Below are the code and all the weights of a small trained network. Each question names an input and a target symbol and asks about switching units off, where a switched-off unit gives its printed mean instead of its output.

import numpy as np


def w(rows, s, z=0):
    codes = np.array(rows[::2]) - 128.0
    scale = np.full(codes.shape[1], s)
    scale[-1] = z or s
    return codes * scale


def f(y):
    return np.maximum(y, 0)


def softmax(a):
    e = np.exp(a - a.max(-1, keepdims=True))
    return e / e.sum(-1, keepdims=True)


def log_softmax(a):
    a = a - a.max(-1, keepdims=True)
    return a - np.log(np.exp(a).sum(-1, keepdims=True))


def net(x, mask):
    ids = ['ΞΨδηθλμσω'.index(c) for c in x.split()]
    T = len(ids)
    res = E[ids] + P[:T]
    u = 0
    for l in range(2):
        r = res
        for j in range(3):
            rows = slice(3 * j, 3 * j + 3)
            q, k, v = (r @ M[l][rows].T for M in (Q, K, V))
            z = softmax(np.where(np.tri(T) > 0, q @ k.T / 3**0.5, -1e9)) @ v
            o = O[l][rows]
            res = res + np.where(mask[u + j], z, o[:, -1]) @ o[:, :-1]
        u += 3
        y = f(res @ A[l][:, :-1].T + A[l][:, -1])
        res = res + np.where(mask[u : u + 4], y, B[l][:, -1]) @ B[l][:, :-1]
        u += 4
    return log_softmax(res[-1] @ U[:, :-1].T + U[:, -1])


Q, K, V, O, A, B = {}, {}, {}, {}, {}, {}
E = w([
[149,199,91],'Ξ',
[187,103,156],'Ψ',
[122,71,155],'δ',
[181,94,158],'η',
[234,119,121],'θ',
[151,126,12],'λ',
[45,11,5],'μ',
[38,132,133],'σ',
[61,230,200],'ω',
],0.013)
P = w([
[145,139,193],'0',
[115,124,238],'1',
[98,126,253],'2',
[100,128,232],'3',
[104,134,220],'4',
[119,135,209],'5',
[127,144,195],'6',
[142,175,182],'7',
[156,173,174],'8',
[140,144,171],'9',
],0.0042)
Q[0] = w([
[196,69,193],'L0H1',
[82,113,154],'L0H1',
[119,140,78],'L0H1',
[54,182,15],'L0H2',
[248,174,110],'L0H2',
[96,179,179],'L0H2',
[122,108,175],'L0H3',
[157,155,238],'L0H3',
[70,32,150],'L0H3',
],0.014)
K[0] = w([
[165,168,195],'L0H1',
[102,111,190],'L0H1',
[137,56,91],'L0H1',
[26,198,2],'L0H2',
[182,132,84],'L0H2',
[138,229,132],'L0H2',
[131,64,107],'L0H3',
[123,96,142],'L0H3',
[79,85,122],'L0H3',
],0.016)
V[0] = w([
[96,88,125],'L0H1',
[158,201,215],'L0H1',
[116,52,27],'L0H1',
[10,177,108],'L0H2',
[89,207,25],'L0H2',
[254,81,254],'L0H2',
[158,111,234],'L0H3',
[128,98,56],'L0H3',
[208,215,141],'L0H3',
],0.0058)
O[0] = w([
[115,141,162,188],'L0H1',
[131,157,70,49],'L0H1',
[134,104,149,191],'L0H1',
[67,55,191,145],'L0H2',
[185,74,215,66],'L0H2',
[120,255,53,135],'L0H2',
[107,101,175,125],'L0H3',
[138,150,115,154],'L0H3',
[121,72,166,9],'L0H3',
],0.0076,0.0015)
A[0] = w([
[79,194,180,80],'L0N1',
[96,179,159,99],'L0N2',
[107,212,191,3],'L0N3',
[208,254,205,253],'L0N4',
],0.0093,0.0055)
B[0] = w([
[231,113,211,156],'L0N1',
[146,40,167,150],'L0N2',
[232,185,189,144],'L0N3',
[103,2,88,254],'L0N4',
],0.0064,0.01)
Q[1] = w([
[206,149,111],'L1H1',
[207,158,146],'L1H1',
[149,93,60],'L1H1',
[53,158,160],'L1H2',
[134,10,172],'L1H2',
[161,67,187],'L1H2',
[128,162,199],'L1H3',
[98,101,169],'L1H3',
[202,62,61],'L1H3',
],0.013)
K[1] = w([
[131,102,79],'L1H1',
[141,84,108],'L1H1',
[117,224,111],'L1H1',
[153,215,147],'L1H2',
[156,56,128],'L1H2',
[180,125,178],'L1H2',
[181,249,87],'L1H3',
[142,174,185],'L1H3',
[118,87,127],'L1H3',
],0.014)
V[1] = w([
[71,121,124],'L1H1',
[187,108,93],'L1H1',
[164,58,171],'L1H1',
[120,21,2],'L1H2',
[76,72,145],'L1H2',
[8,159,101],'L1H2',
[57,167,91],'L1H3',
[130,34,103],'L1H3',
[135,6,100],'L1H3',
],0.0092)
O[1] = w([
[6,156,130,132],'L1H1',
[209,25,122,144],'L1H1',
[107,80,121,172],'L1H1',
[144,226,188,212],'L1H2',
[59,205,223,194],'L1H2',
[108,93,254,99],'L1H2',
[71,165,25,90],'L1H3',
[255,196,197,220],'L1H3',
[148,173,226,248],'L1H3',
],0.0056,0.012)
A[1] = w([
[36,150,80,2],'L1N1',
[153,122,220,81],'L1N2',
[33,61,89,22],'L1N3',
[255,105,105,255],'L1N4',
],0.01,0.0067)
B[1] = w([
[167,158,170,128],'L1N1',
[192,146,1,252],'L1N2',
[102,54,152,129],'L1N3',
[34,94,81,244],'L1N4',
],0.0081,0.014)
U = w([
[82,168,81,160],'Ξ',
[166,29,144,165],'Ψ',
[90,159,72,142],'δ',
[144,105,9,84],'η',
[67,197,185,254],'θ',
[129,149,96,91],'λ',
[114,246,45,98],'μ',
[126,145,91,101],'σ',
[214,141,165,122],'ω',
],0.011,0.0082)

Each question gives the input, a string of symbols that net reads in full, and the target symbol t.
The units are the heads (3 rows each of Q, K, V and O) and the neurons (one row each of A and B). Each row of codes is followed by its name. A weight is (code - 128) times the scale printed after its matrix; where a second scale follows, it is the last column's (O, A, B and U).
mask holds one flag per unit, layer by layer, with each layer's heads first. A switched-off unit (its flag False) gives its mean, the last column of its rows in O or B, instead of its output. The means were averaged over made-up inputs and are rounded, as every weight is.
A unit's drop is (log p(t) with every unit on - log p(t) with that unit switched off) / (log p(t) with every unit on - log p(t) with every unit switched off).
The circuit of an input: a set's keep is (log p(t) with only the set's units on - log p(t) with every unit switched off) / (log p(t) with every unit on - log p(t) with every unit switched off). Starting from the 12 units with the biggest drops (on a tie, the unit counted first), units are removed one at a time, each time the one whose removal leaves the highest keep (on an exact tie, the one counted first), for as long as the keep stays at least 0.8.
circuit, biggest first: the units of the circuit, biggest drop first
most important unit: the unit with the biggest drop
top k neurons: the k neurons with the biggest drops, biggest first
top k neurons in layer l: the k neurons of layer l with the biggest drops, biggest first
which heads matter: for each layer, one digit per head in row order, 1 if its drop is at least 0.15 and else 0, layers parted by /
drop of u: that unit's drop, to one decimal
input Ψ ω λ, target Ψ: top 2 neurons	(L0N4; L1N2)
input ω μ μ λ Ψ μ μ Ξ, target ω: most important unit	L0H2
input μ Ψ Ψ σ η Ξ δ μ ω σ, target Ψ: which heads matter	110 / 011
input ω σ σ η σ δ σ η Ξ, target θ: which heads matter	100 / 101
input λ ω μ ω, target Ψ: circuit, biggest first	(L0N1; L1H2)
input δ Ψ Ξ η ω δ δ, target θ: circuit, biggest first	(L1N2; L0H2; L1H3; L0H3)
input η θ μ δ, target μ: which heads matter	010 / 001
input θ ω λ δ θ η ω Ξ λ θ, target η: top 2 neurons in layer 0	(L0N4; L0N2)
input ω μ Ξ ω μ θ Ψ, target μ: which heads matter	010 / 011
input Ψ η σ δ σ θ θ, target η: top 2 neurons	(L0N4; L1N4)
input Ξ ω σ, target Ψ: circuit, biggest first	(L1H2; L1H3; L1N3)
input ω μ ω δ μ μ Ξ ω λ, target Ψ: top 2 neurons	(L0N4; L0N1)
input μ μ η Ξ, target ω: top 3 neurons	(L0N4; L1N4; L1N2)
input σ λ θ Ψ μ θ Ψ η, target μ: circuit, biggest first	(L0H2)
input ω δ μ σ μ, target θ: which heads matter	000 / 110
input μ Ξ μ δ θ ω μ μ, target Ψ: which heads matter	111 / 000
input Ξ σ μ η Ψ ω θ ω η μ, target Ψ: which heads matter	011 / 000
input δ δ μ Ψ ω η ω Ξ, target Ψ: top 3 neurons	(L0N1; L0N4; L0N3)
input Ξ η Ξ δ ω μ θ μ μ, target ω: top 2 neurons	(L1N4; L1N2)
input Ξ λ δ μ Ψ δ Ξ μ θ η, target μ: top 2 neurons	(L1N2; L1N4)
input μ μ μ θ μ θ ω θ θ, target μ: top 2 neurons in layer 1	(L1N4; L1N2)
input Ξ Ξ θ ω μ ω Ξ, target Ψ: top 2 neurons	(L0N4; L0N1)
input δ μ δ, target μ: top neuron	(L1N2)
input Ξ Ψ Ξ δ Ψ δ δ, target θ: top 3 neurons in layer 0	(L0N4; L0N1; L0N3)
input Ξ μ Ξ θ μ λ, target ω: drop of L0H2	0.7
input λ ω η Ξ μ θ, target μ: drop of L1H3	0.2
input θ δ σ σ η μ, target θ: drop of L1H2	0.2
